Each row has a name. After each piece below comes the name of the row it's from, unless a question asks for something else. Each question is about the rows just above it. Places in a row count from 0.

nizaz: [ -3.4   5.2  -4.3 -10.2]
suve: [ -7.7  -9.3  12.1 -63.8]
Divi: [16.8  1.0 17.7 34.9]
gon: [-10.5  -8.6   7.2 -62.8]
fifim: [ 23.4  -8.7  48.7 -68.9]
lobar: [ 13.6  21.4 -11.1  87.8]
kek: [  4.3 -23.9  34.0 -88.0]
vikes: [33.6 30.0 12.4 56.6]
Dibo: [20.6 -7.3 23.2 17.8]
guf: [ -7.3  -1.0 -17.2  51.8]
Sedo: [  0.5  -2.5  21.1 -64.6]
Move every entry of [-17.2] by -1 step of 0.1.  [-17.3]
Move every entry of [33.6 30.0 12.4] by -1 step of 0.1.  [33.5 29.9 12.3]
The row with [  4.3 -23.9  34.0 -88.0] is  kek
tags:
[17.7] -> j961
[-63.8] -> j919
[34.9] -> j143
[-88.0] -> j370
[35.0] -> j20
The tag of Divi, keyed by place 3:  j143

Pud: [  7.2 -37.8  43.7 -31.3 -38.7  -4.0 -10.2  10.1]
tisi: [-81.0  32.3 -36.3 -52.1  10.1  -4.0 -38.7 -10.2]
Muli: [ 43.7 -31.4 -38.7 -31.3  37.5 -51.5 -44.0 -11.5]
Which row holds [-10.2 -38.7  -4.0  10.1] read backwards?  tisi
Shift each entry of [-10.2] by +1 times 0.1:  [-10.1]
Give the next 2 entries after [ 43.7 -31.3 -38.7].  [ -4.0 -10.2]
[-31.3  37.5 -51.5 -44.0] with -1 step of 0.1 on every entry:  [-31.4  37.4 -51.6 -44.1]
tags:
[-38.7] -> j912
[-31.2] -> j719
[-31.3] -> j575
[10.1] -> j585
[-11.4] -> j572
[-11.5] -> j12
Join Muli by its entry at place 7:  j12

dol: [ 26.0   9.0 -18.9   4.6  53.7  28.2   3.2   0.8  22.6  11.8 -17.1  18.9
  37.8]
fadu: [-29.8   5.0 -36.2  51.3  63.0 -18.8  46.8  41.9   5.6  -3.7   8.5  13.9
  16.9]
gefi: [-39.5   2.1 -42.2  59.7  42.7 -12.4  41.5  21.9  10.4 -22.1  -2.6  20.3
   3.0]
tafo: [-29.8   5.0 -36.2  51.3  63.0 -18.8  46.8  41.9   5.6  -3.7   8.5  15.8
  -0.7]
fug: [ 51.3  63.0 -18.8  46.7 -21.2 -11.0  20.4 -47.1  25.4 -52.8   2.8  18.7
 -17.4]
pafu: [-19.7   1.5 -27.7  48.3  50.0  -9.6  37.8  32.9   6.3  -8.3   6.2  12.0
   0.1]
kuzo: [ 51.2 -24.0  28.1 -40.2 -25.1  13.9 -35.3  15.8 -15.8  46.4  16.6 -31.6
   1.2]
mul: [ 43.8  -7.3  11.3 -19.1  19.2  15.8  26.8 -10.8 -10.0  23.8  13.9 -11.2
  13.7]
puz: [ 23.8 -38.6   7.4   4.7  -8.6   3.0 -10.0  26.8 -10.8  23.8  22.7 -28.0
  -9.0]
vut: [ 35.4   9.2  21.8 -24.7  39.4  12.3   3.4  15.0  16.4  44.7  19.8   7.5
  17.8]
Which row holds this, read backwards? [ 23.8 -10.8  26.8 -10.0]  puz
Which row holds [-29.8   5.0 -36.2  51.3  63.0 -18.8  46.8  41.9   5.6  -3.7   8.5  13.9
  16.9]?  fadu
Which row holds this, read backwards? [ -8.6   4.7   7.4 -38.6]  puz

kosi: [ 23.7  48.3  24.5  -8.4 -46.0  35.7]
loset: [  3.5 -29.0 -40.2  73.5  49.0 -35.8]
Lafa: [ 14.2   8.9   2.4 -21.0  14.1 -22.6]
togu: [ 23.6  27.1  41.8 -29.7 -21.9  38.9]
Tekin: [-25.8   9.1  -7.2 -57.5  -0.9 -34.0]
kol: [ 1.5 12.9  4.2 13.2  8.4  6.1]
mudi: [ 13.9 -24.5 -38.4  77.1  54.5 -38.4]
Fataz: [ 21.2  49.6  26.5   1.0 -50.6  48.5]
Rol: [ 13.0  26.0   9.1  -9.4 -25.7  11.0]
ler: [ 14.7 -50.2 -27.4  47.4  45.0 -32.4]
zez: [  3.6 -41.0 -56.5  93.8  75.0 -59.2]
Which row holds this, read backwards? [ -0.9 -57.5  -7.2   9.1 -25.8]  Tekin
Which row holds [ 35.7 -46.0  -8.4] read backwards?  kosi
Table of tags by key:
[3.4] -> j938
[-25.8] -> j839
[-25.7] -> j352
[-7.2] -> j356
[3.5] -> j304
Join Tekin by its entry at place 0:  j839
Shift each entry of [12.9] by +1 times 0.1:  [13.0]
which: [ 13.9 -24.5 -38.4  77.1  54.5 -38.4]  mudi
Which row holds this, read backwards? [-22.6  14.1 -21.0   2.4   8.9]  Lafa

